Each row is followed by its class.
[-119  162  146 -101 -483 -186 -173  652  310  -99 -246  410   27  253
  -86 -185   34  348  280  186  191  122  171   33   33  240 -108 -264
 -100 -147   48  -23   62   59 -478   -1  102  -50  301] : keru
[  -2   76  174  -40   17 -294   36  -11 -253   -2 -270  333  -44  318
   29  -59  -21    1   34 -134  162  140   29 -106  -29   44  209 -167
 -150   24  219  -49   29  250 -317    3   -5   57  -28] : Rotam
[-140  221  194 -526 -404  -49  -96  355  236  123   68  249 -202  179
 -310 -130  -39  208  100  180  420  124  -31 -237  -50   -3 -119  119
  153   86 -603  -84  195   55   27  350 -168  -20   86] : sivos
[-129   81  298 -110 -358 -202 -107  540  366 -180 -269  322  116  268
 -162 -111   67  355  239   66  287  111  -17  -12   95  265 -120 -341
 -233  -87   31  130   74   -5 -483   49  176  -76  395] : Rotam
[ 221  -67  451  145   77 -404  -47  114  338   88 -390 -168 -183  357
  -96 -130 -201    3 -126   -7  102  147  -60 -331   -1  187 -724 -431
 -319   -5  126  194  703   14  -22   15   80  -12  272] : Biv
[-121 -249  114  -45  -37 -125  -31 -147  159 -692  303  186  183  208
    6  177   77  230  -80  -56  119   81  -29   35  -32   66   36   27
 -332  105  113  127  -47 -190 -164  126   50   -8  103] : viv
[  17  -23  215  -16  155 -359  103   76 -378  102 -298  278 -188  306
  -41  -48  -38 -100  -51 -134  117  247   50  -34   24  -70   12   -8
 -145   19   53  -50   80  129 -245   21  -65  -52   15] : Rotam
[-162  168  200 -163 -460 -130  -87  536  403 -356 -214  463   81  307
 -168 -165   34  379  219  118  130  197  101  -61   38  189  -75 -217
 -192  -21   19   63   46  -79 -452   50   83  -76  256] : Biv
[-164  611  295 -519 -299   -2  -63  140  463  -34  100  345 -227   88
 -431 -291 -122  504   78  397  294   26   40 -372    7  -96  136  153
  -97  205 -385   19  -56   54  114  249 -211  108  -94] : keru
[-172  357  299 -531 -284  -18  -11  358  145 -372   96  415 -152  206
 -300  -49  -43  411  -97  179  390   30   99 -189  -58   23   16  231
  -91  189 -368    4   49  -85  -37  303 -282  -32  189] : Lal
[  40  -61   66   84   99 -292   16   68 -314 -130 -277  208  -73  335
  202   62   36   73  -92 -157  122  195   18   80  -79  -20   62  -80
 -117    1  184  -16  -62   95 -286    8   22   -4   -8] : sivos
[-113 -198  -61  -15   -5  -26 -116 -105   89 -584  290    3  169  138
   76  160  115  137 -117    2  185   -7  -94  160    4  103   82  -39
 -288   66  -33   71 -101 -134 -180  136  101   53  125] : viv
[ 169  -19   98    5  230 -443  -85  -54 -295  133 -399  187 -173  393
  132  -94  -19  -71 -153  -50   41  210   39 -246   -6  -28 -300 -179
 -157    2  228    4  168  188 -136   79  -51   50   30] : zokom
[ -89 -220  322  108  155 -293   -3  -97 -218  -94  -43  201 -145  200
  122   69  -41   88   33 -131  255  124  -43  -11  -38  -36   26  166
  -59   53   19   32   57   68 -290  -26   14   17  109] : zokom
[-159  125  237 -174 -476 -112 -102  460  305 -382 -129  326   85  193
 -238 -196   18  482  249  107   -2  110  -17  -71  116  215  -61 -347
 -229   27   75   25  -12  -46 -316   30  141 -118  269] : Lur
[  85   55  300  171  209 -320  -31   55  -89  142 -189  131 -224  191
 -159 -115   -3  -49  -94  -47   53  182  163 -171   94    7 -116  -11
 -252   23   -6  -32  187  159 -222  -63  -92   70   28] : Rotam
[ 413 -105  330   93  185 -383 -197 -152  247  -75 -277 -561  -70  252
  286 -179 -238  155 -404   41  396 -180 -473  131  -31   88 -899 -557
   19   33  143  326  622   55  665   -8  190  206  167] : zokom
[-197  156  386 -285 -316 -140   35  165  179 -352   67  309  -90   37
 -250 -144  -28  428  156  245  248   73 -111 -157   15   87 -110  200
    4  157 -393  101  -24  -33   89  248 -158  -52  136] : gaf
[ 140  -74  208   42 -120 -167  -24   63   46  177  -73  -37 -275  164
 -128  -42 -223  242  228  366   58  209 -221 -320   51 -187 -428  129
  -92   72 -287   82   35  -65  323  110  -79  -43   49] : gaf
[ -30  306   86 -321 -108  -13  -89  258  113 -133   32  265 -182  135
 -106  -77  -43  345 -105  272  287  -13   29 -158  -25  -64 -276  268
    2  122 -406   45  -19 -125  119  206 -251   32  151] : zokom
[ -77  285  247 -407 -239  -85  -40  275  199 -172   95  223 -239  248
 -246  -48  -68  408   40  279  570   14  120 -123  -32  -41  -53  103
 -250   51 -297   -3   38 -116   11  133 -304   23  259] : Biv
[ 263  -12   80  -73  197 -157   14 -170 -329  108 -306  159 -323  167
 -115 -130  -39    8 -137   59  164   73  -59   42  133 -121  -77   -2
 -229   24 -259 -102  -32  -44  -54   59 -138   45  111] : Pone
[-253  -73  171 -141 -517 -177   17  397  303   32 -483  530  236  271
 -131  -94   20  175  440   19  195  292 -160  -34   83  313   92 -296
 -216  -89   87   73  129   56 -615   93  222 -135  217] : Roda
[  -2 -166  294 -162 -104 -281  -12  -63 -259  194  -67  485 -140  136
   65  161   82  -64   66 -247  478  100  198   78 -211  114  363  284
   10  -92 -100 -152  271  145 -561   65    4  -11  -99] : vep
[ 272 -152  357  210  142 -238  -86   69  225  166 -197 -363 -236  230
   -8  -23  -82  -53 -140  -67  175   66   79 -180  -16  120 -553 -319
 -280 -103   93  106  516   15   33  -81    8   68  222] : viv
[-112  237  125 -146 -495  -86 -129  764  295 -165 -211  317   26  247
 -112 -153  105  333  206  117  260  178  136  -32  -15  211 -164 -247
  -61 -148  -67   24   95 -101 -401   47   35  -75  323] : Roda
[ 354  216   42 -241   -3  -27 -157  221 -260 -359 -187  248 -186  350
 -142 -338   -2   62 -378  -54  -86  295   38 -357   43  -34  -74 -124
  -47   74 -355 -151  133  -58  178  203 -294  -48   91] : Pone
[-164 -296  154 -248 -185 -156  109  163   62 -822  125  251  234  328
   93  344   85  341  101   44  350  107  -96  196 -107   21  143  -62
 -318   36  228  202 -155 -220 -222  254   -8  -95  293] : keru
[ 259 -250  367   97   18 -296   -4  -20 -108 -790  -39  393 -183  520
  283  -75  116  341   31  -99  325  111  125  -69  -72   74 -177   75
  -37  -48    8  194 -115 -202 -353  -12  -38   74  256] : vep
[ -75 -167  130 -242 -149 -173  -67 -183  238 -659  117   93   65  374
  -26   52   93  245 -162   85  278   85   22   -5  -44  271  -47 -180
 -500   37  -35   59  146 -155 -176  271   31   44  277] : Lur
[ 100 -142  -74   19  -90 -172 -261  248   51 -736  290 -125  145  345
  109  106  164  334 -193  128  256   13    9  217   11   86 -197 -310
 -326  -45   92   78  -58 -174   52   99   84   95  260] : keru
[ 158  -63  233  142  155 -264 -157  193  165   65 -164 -268  -68  345
  110   36 -127  -20 -192 -102  268   66  -24  -83  -54   82 -498 -371
 -252  -69  255  164  469   41   45  -14   79   90  219] : gaf
[  87   25   29  101    0 -251   -7  -47 -251 -193 -295  313 -140  326
   86 -153  -44  115   67  145  116  144  -45   62  105  -67 -165  -11
  -81   14   57  -58 -183   23 -222 -108 -100   63   83] : Biv
[  66  -54  501  121  183 -485   60  227  102  100 -456 -138 -161  295
  -35 -138 -150  -88 -142  -83  236  149 -105 -188   61  254 -771 -353
 -236  -44  170  272  605   11   -9   40   57 -102  387] : Biv
[  67 -180   50  -29  -59 -121  -83    1  103 -609   46  157   97  221
   89  101  138  193  -89   13  248  -10  -40  138  -34  143 -114  -26
 -146   -3  -62  145  -33 -234 -273  167  102    9  208] : vep
[ 186  -65  345  292  101 -383 -120  421  386  -50 -194 -163 -106  486
   97   90  -91  102 -135   15  391   69   54  -27    1   50 -740 -304
 -199 -102  287  333  347  -51  -91   10  117  155  378] : gaf
[-119 -198   38   19 -120   21 -156 -216  240 -767  370  132  172   62
   99  229   90  369  -64   50  103  -51  -75  184  -72   72  -86  102
 -186  116  -26  117 -264 -319 -180  173  114   56  201] : vep
[  95   10  186  156  320 -357  113   75 -361  106 -210  -61 -254  219
  -97 -236  -23 -133  -32 -102  119  182   30 -108  246 -109 -168 -100
 -195   52   57  -48   23  274   50 -228 -121    0   47] : sivos
[  41 -322  640   42   79 -374  216  331  108 -211 -177  -14  -83  266
 -144   78 -139   18   66 -293   71  222   52 -316  -50  141 -462 -248
 -321   18  248  290  556  -96  -88   71   54 -221  387] : Lal
[ 137  -32  362  197  156 -283 -197   33  249  137   30 -225 -123  165
 -159   77 -103  106 -329  -14   84   32   29 -195   26  114 -429 -228
 -418   31  145  126  499  -28  175   18   31   74  143] : viv
[-246 -217 -186 -375  200 -521  180  268 -245  -41 -339   32  118  433
  231  224  122 -478 -271   26  206   84   90    6  -86   -8 -317  -72
 -210  159  152  211  544  309    7  266 -123   36  207] : Lal
[ -95  267  463  204  159 -451   -1  357  300 -227 -440  176  -14  406
 -216   81 -158  -91 -268  210  144   16 -145 -125  177  209 -580 -229
 -494  184  290  340  605   14 -273   29    4   29  224] : keru
[ -68 -232   71  -12 -203  -53 -140  -62  134 -655  270  135  156  173
  171  207  131  297   28   13  263  -18  -36  265 -117  111  140  -16
 -165  -20   88  118 -167 -231 -262  125  162   53   71] : vep
[ 144 -165  597  216  -92 -481  -16  355  159  -73 -177    1 -162  401
  -14   51  -75   95   49 -114  358  199   70 -212 -111  250 -473 -260
 -238 -128  133  184  586   21 -251   23  128  -38  296] : gaf
[  49  -46  184  164  123 -142   11  118  451  -88 -299   -6  -71  206
 -101   -7 -132  -89 -204  -15   76  155  171 -281    9  216 -506   11
 -395   41    5  138  508 -143 -241   -2 -219  -23  419] : vep
[   2   94  151  -23   63 -238  -84  -87 -127 -157 -280  310  -23  180
  213   77   83   79  -87 -102  350  -27  -25  206  -50  136   -4    3
  -41  -13  135   56  -39   69 -363   52   16  103   61] : gaf
[ -59 -304  -76  -32  -25    4 -160 -176  104 -643  350   -8  161  205
  183  171   79  220 -136  -31  147   28  -67  136  -46   70   20  -18
 -283   63   56   60 -114 -210 -107  105   58   63  159] : keru
[ 216    9  198  132  142 -290  -83   90  176  381 -470 -279 -178  199
  -52 -194 -213 -158 -211   28   95   45 -144 -258  101  239 -730 -376
 -210  -45   46  144  679  -12  147  -28  -49  -10  321] : Roda
[ 159  134   86  -48  101 -228 -172 -221   18  -92 -144   64 -316  299
 -142 -228  -71  162 -179  259  -23  143  -80 -233  123  -55 -353  -28
 -198  161 -229  -74  111   20   91   98 -144  115  -59] : keru
[ -43  279  322 -234 -303 -133  -93  463  223 -223  -18  289 -148  147
 -328 -223   -5  404   54  322  375  181 -115 -213  101   77 -112   92
 -106   93 -414  102  106  -69  135  256 -141  -40   81] : sivos
[ -44  -36  360  143  184 -356   61  -16 -115 -144 -140  179 -224  304
  -84  -11  -56  130  -20  -17  116  161    5  -94  102  -29 -203   29
 -296  129   46   75    1   63 -189  -10  -20   31   75] : sivos
[-190   93 -122 -159  -80   33 -207  -46  276 -691  475   33  147  133
  -44  108  114  428 -169  230   68  -51   99  115   20   29  155    2
 -426  120   38   54 -278 -211  -11  156    5  136   45] : zokom
[-120  -46  358  -69  105 -420   91  -55 -159  115 -308  407 -225  271
  -69  -24  -32  -43   36  -33  278  181  -22  -36   17   -2  -94  114
 -163   83  -76   64  150  113 -374  125  -69   18   52] : vep
[-125 -217 -116 -124  -74 -137 -108  -22  203 -743  172    8  176  435
  267  221   95  206 -111  144  334    7  -81  242 -133   16 -142 -137
 -282   56   96  185  -39 -147  -82  227   70  146  153] : Lur
[-320  153  309 -238 -415 -313  -53  259  432 -564 -101  449  171  261
 -132   46   37  368  216   74  291  118   69  -41  -88  315  154 -131
 -225   42   64  101  129    5 -513  176   75  -88  229] : keru
[   3   48  376   64  198 -435  113 -157 -142   -1 -338  334 -193  166
   64  -13   77   14 -107  -28  245  110   18  -12  -69   35 -312  225
   40  -17  -79  110   79   35 -343   73    1  -24   38] : Pone
[ 105  299  132 -337 -246  -48 -209  277  236   38   44  107 -221  200
 -131 -233  -74  436 -161  199  295   62  -73 -179  -21   19 -222  -65
  -71   51 -311  -10  148  -53  122  184 -106   55   45] : Pone
[  42  -70  159    0  125 -469  -33 -180 -118  -77 -327  336  -68  348
  200  -37   30    2  -87   17  234  176  -19   -8  -36   34 -130   84
 -108   36   76   90  120  143 -274   57  -29  100  -23] : Rotam
[  42  -90   17   33   30 -111 -160  152  126 -445   94    5  118  327
   80   55  143  179 -184   49   75  136  -70    5  -21   15 -168 -203
 -234  -25   34  117   21 -113 -203  125  140   24  144] : gaf
[-252  252  454 -400 -686 -319   65  301  130 -136 -351  742    0  172
 -237 -339   46  448  460  127  406  295 -122  -44   54  323  113 -211
   -2 -123    1   38 -120  -26 -342  216   74 -215  215] : Biv
[-156  367   -3 -451 -220  161 -234  231  206 -325  144  139  -25   18
 -146    2  -39  415 -204  355  473 -125 -256  188   63   66   65  158
 -121  185 -522   55  -31 -191  282  352 -236   95  140] : Lur
[ -69  248  223 -277 -244 -160  -27  401   93 -148  -14  362  -75  171
 -108  -35  -30  378   38  149  297  135   54 -105  -75  -87    4  131
   26   58 -138   42  -58   13   45  179 -154  -42   72] : zokom
[-193   64  362 -131 -309 -268  -16  533  431  -78 -355  157   67  265
 -213 -253    3  288  283  148  246  237  -87 -120  133  326 -306 -423
 -338  -69   57  223  327   27 -142   99  166  -84  317] : Rotam
[-274   65  383  -23 -419 -377   52  575  309  -19 -461  389   92  209
 -236 -213   78  246  410   72  377  184   59  -31  124  436 -118 -355
 -320 -164  109  126  226   80 -597  -31  138 -128  441] : sivos
[ 154  -16  463   66   27 -351   -3  340  303  262 -310 -257 -263  302
 -146 -111 -166   35 -143  -31  254  163  -83 -212   14  222 -758 -440
 -307  -76   13  227  718 -119   73   79   33  -47  361] : Biv
[-369  145  479   36 -370 -221   32  759  398 -116 -105  397  100  200
 -281  -24  144  322  296   51  182  234  256 -134   49  249 -126 -174
 -305 -105  218  129  117   45 -579  -28  146 -127  326] : Biv
[-128  160  303 -298 -216 -177  -29  292  149 -280  -20  229 -104  220
  -69   -4  -78  505   87  240  481   -4 -174 -100  -40   20 -159  136
    5  126 -308  191  -68  -75   98  244 -155  -43  258] : Rotam
[ 122  150  465  216  105 -274 -136  599  245  115 -376 -274 -100  296
 -126 -119 -171   52 -261  -41  297  118 -161 -155  115  352 -760 -472
 -306  -96   48  259  646  -70   -8   42   76  -63  471] : Lal
[ 234 -110  488  190   15 -359  -59  295  195   91 -308 -162 -193  345
  -97  -96 -148   76  -95  -17  101  256  -55 -242  -29  146 -676 -338
 -212  -88  108  178  651  -65   74   37  111  -66  159] : Lal
[ 113   -4   50  -18  103 -376 -100   72    2 -218 -389  257  -31  474
  174 -135   -1   12 -142   18  251  225 -171  101   65   93 -219 -266
 -210   35   47  131  163  105 -163  158    6  131   63] : Rotam
[ 120  -18  323    9   -4 -355 -104  196  164  331 -396 -208 -129  188
 -109 -163 -152  -81 -162  -59  282  122 -147 -131   45  292 -626 -397
 -203  -66   -7  129  725    4  132   90   50   -6  273] : Roda
[  15  179  153 -379 -242  -31  -87  253  144 -373   51  232 -136  273
 -142 -179  -97  437   76  331  344   71  -93 -197   29  -41 -155   36
  -58  100 -303   30  -37  -38  208  239 -226    9  221] : gaf
[-129   36  348  -50 -447 -233   17  437  440 -422 -152  429  155  305
 -135  -78   80  433  353  -27  208  119  199 -161   -2  324  -32 -268
 -219 -102  201  130   56  -22 -555  -17  153  -69  388] : Lur
[ -58  252  328 -346 -138 -296   15  528  -58  -37 -159   98 -260  176
 -280 -137 -115  423   44  263  529  108 -204  -78   75   34 -239  -34
 -218  115 -409   85  201   21  262  242 -218 -102  183] : zokom
[-183   22  125 -179 -368 -171  -28  608  224 -149 -404  232   67  301
 -140 -150   14  281  284  112  142  227  -46   36  113  221 -161 -402
 -255  -84   29   90   44  -44 -288  111  109 -159  369] : keru
[-123    4  -62  -36   62  119 -108  -28   54 -475  191  -83   97  -37
   51  125   21  101 -263   46  149 -132 -181  214  -38  141 -263   61
  -88   75 -242   75   35 -299  -22  168   30  -22  211] : viv
[  54 -104  267   86  103 -327  -76  311  330  -42 -160 -275  -50  381
   10   -5 -122  -22 -195  -51  241   53   48 -208   44  287 -707 -458
 -449  -16  305  251  695  -35    8   -2   -6   75  480] : Biv
[-309   61   30 -145 -271 -210 -128  620  190 -281 -181  501  274  344
  158  135  151  184  115  -10  277  122  139  -17 -108  182   17  -93
  -98  -76  227  172   24  -12 -686  119   63  -35  378] : keru
[ 120 -246  701  273  -25 -381   56   56  279 -218 -166   55 -237  277
   -7   25 -211  239  126   41  430   33 -178  133   13  184 -504 -128
 -106  -70   56  278  275 -132 -106   52  169  -46  313] : vep
[-102  162  296 -296 -360  -86 -165  335  203 -279  174  280 -141  179
 -195  -38  -32  512   84  303  543   95  -72  -61  -30  -19    7  195
  -66   90 -397   44  -47  -87   56  268 -139   26  141] : vep
[ -17  263  -49 -245 -419   54 -159  599  267 -338 -259  354  158  154
  -44 -194  157  306   27  -56   98   42   84   27   -4  350    2 -317
   45 -125 -120    6    3 -155 -459  119  101 -134  355] : keru
[-142  221  357 -291 -304 -247   73  474  186 -143 -204  415 -120  271
 -237 -165  -47  364  132  209  350  202    3 -150  -13   70 -123   53
  -60   53 -235   66  143   44 -189  192 -122  -94  178] : vep
[-165  -47  224   25 -236 -341  -41  672  435 -369 -368  159  175  442
  -31 -110   29  239  257  153  207  362 -237  -75  133  198 -446 -367
 -265  -25   99  410  201  -90 -229  195  148  -28  268] : Pone
